Below is a small trained network, with its code and all its weights. Each question gives an input and a class and asks what happens when units are switched off, that is, made to give their printed mean instead of their output.

import numpy as np


def w(rows, s, z=0):
    codes = np.array(rows[::2]) - 128.0
    scale = np.full(codes.shape[1], s)
    scale[-1] = z or s
    return codes * scale


def f(y):
    return y / 2 * (1 + np.tanh(0.7978845608 * (y + 0.044715 * y**3)))


def log_softmax(a):
    a = a - a.max(-1, keepdims=True)
    return a - np.log(np.exp(a).sum(-1, keepdims=True))


def net(x, mask):
    res = np.array(x, float).reshape(1, 5) / 4 @ E
    y = f(res @ A[0][:, :-1].T + A[0][:, -1])
    res = res + np.where(mask, y, B[0][:, -1]) @ B[0][:, :-1]
    return log_softmax(res[-1] @ U[:, :-1].T + U[:, -1])


A, B = {}, {}
E = w([
[97,2,83,174],'x0',
[138,77,172,9],'x1',
[155,117,136,140],'x2',
[191,149,11,73],'x3',
[144,122,133,135],'x4',
],0.0096)
A[0] = w([
[130,103,91,122,80],'N1',
[97,176,245,148,212],'N2',
[150,158,119,117,137],'N3',
[125,124,135,92,84],'N4',
[165,178,112,105,132],'N5',
[143,59,181,5,176],'N6',
[71,69,166,166,105],'N7',
[134,133,90,106,185],'N8',
[119,141,159,128,123],'N9',
[180,192,86,90,103],'N10',
[128,122,122,98,79],'N11',
[72,54,154,162,157],'N12',
[130,143,113,157,253],'N13',
[125,43,25,128,37],'N14',
[127,110,133,103,114],'N15',
[135,143,114,161,211],'N16',
],0.023,0.0067)
B[0] = w([
[143,154,144,138,150],'N1',
[122,246,164,155,228],'N2',
[136,125,108,101,154],'N3',
[150,114,135,116,144],'N4',
[134,108,98,86,175],'N5',
[253,102,184,147,252],'N6',
[115,46,132,120,202],'N7',
[121,156,115,84,168],'N8',
[144,139,141,151,146],'N9',
[139,90,93,70,196],'N10',
[151,120,132,111,139],'N11',
[85,46,138,170,214],'N12',
[76,140,94,129,169],'N13',
[130,235,165,180,214],'N14',
[151,122,143,120,145],'N15',
[71,137,101,110,163],'N16',
],0.045,0.022)
U = w([
[35,242,106,134,254],'0',
[168,209,186,135,134],'1',
[53,112,44,29,167],'2',
[174,66,117,23,25],'3',
[1,47,96,132,56],'4',
[128,16,176,128,84],'5',
],0.0072,0.0027)

Each question gives the input, the list of numbers given to net, and the class t.
The units are the neurons (one row each of A and B). Each row of codes is followed by its name. A weight is (code - 128) times the scale printed after its matrix; where a second scale follows, it is the last column's (A, B and U).
mask holds one flag per neuron, in row order. A switched-off neuron (its flag False) gives its mean, the last column of its row in B, instead of its output. The means were averaged over made-up inputs and are rounded, as every weight is.
A unit's drop is (log p(t) with every unit on - log p(t) with that unit switched off) / (log p(t) with every unit on - log p(t) with every unit switched off).
The circuit of an input: a set's keep is (log p(t) with only the set's units on - log p(t) with every unit switched off) / (log p(t) with every unit on - log p(t) with every unit switched off). Starting from the 12 units with the biggest drops (on a tie, the unit counted first), units are removed one at a time, each time the one whose removal leaves the highest keep (on an exact tie, the one counted first), for as long as the keep stays at least 0.8.
units of the circuit, in order: the units of the circuit, biggest drop first
k most important neurons: the k neurons with the biggest drops, biggest first
drop of u: that unit's drop, to one decimal
input [-8,-4,-6,1,-4], class 2: units of the circuit, in order => [N10, N6]
input [1,1,-3,-8,1], class 5: 2 most important neurons => [N7, N12]
input [0,4,6,1,8], class 3: units of the circuit, in order => [N2, N12]
input [1,-4,-7,7,8], class 0: 3 most important neurons => [N14, N6, N7]
input [0,-1,-2,8,1], class 2: units of the circuit, in order => [N10, N6]
input [4,1,-2,0,3], class 5: units of the circuit, in order => [N2]
input [0,-4,5,2,2], class 2: 2 most important neurons => [N2, N14]
input [1,-4,8,-4,-1], class 4: units of the circuit, in order => [N14, N6]
input [1,0,3,-3,5], class 4: units of the circuit, in order => [N6, N14]
input [5,3,3,0,-6], class 5: 2 most important neurons => [N2, N12]
input [8,-2,-1,-1,3], class 4: 2 most important neurons => [N6, N12]
input [0,-5,2,-6,0], class 0: 2 most important neurons => [N2, N6]
input [1,6,-5,-8,2], class 5: drop of N12 => 2.5
input [2,-3,4,-1,1], class 4: drop of N2 => 0.1
input [-7,0,-5,5,1], class 2: drop of N6 => 0.6
input [-1,4,-2,8,-2], class 3: most important neuron => [N10]
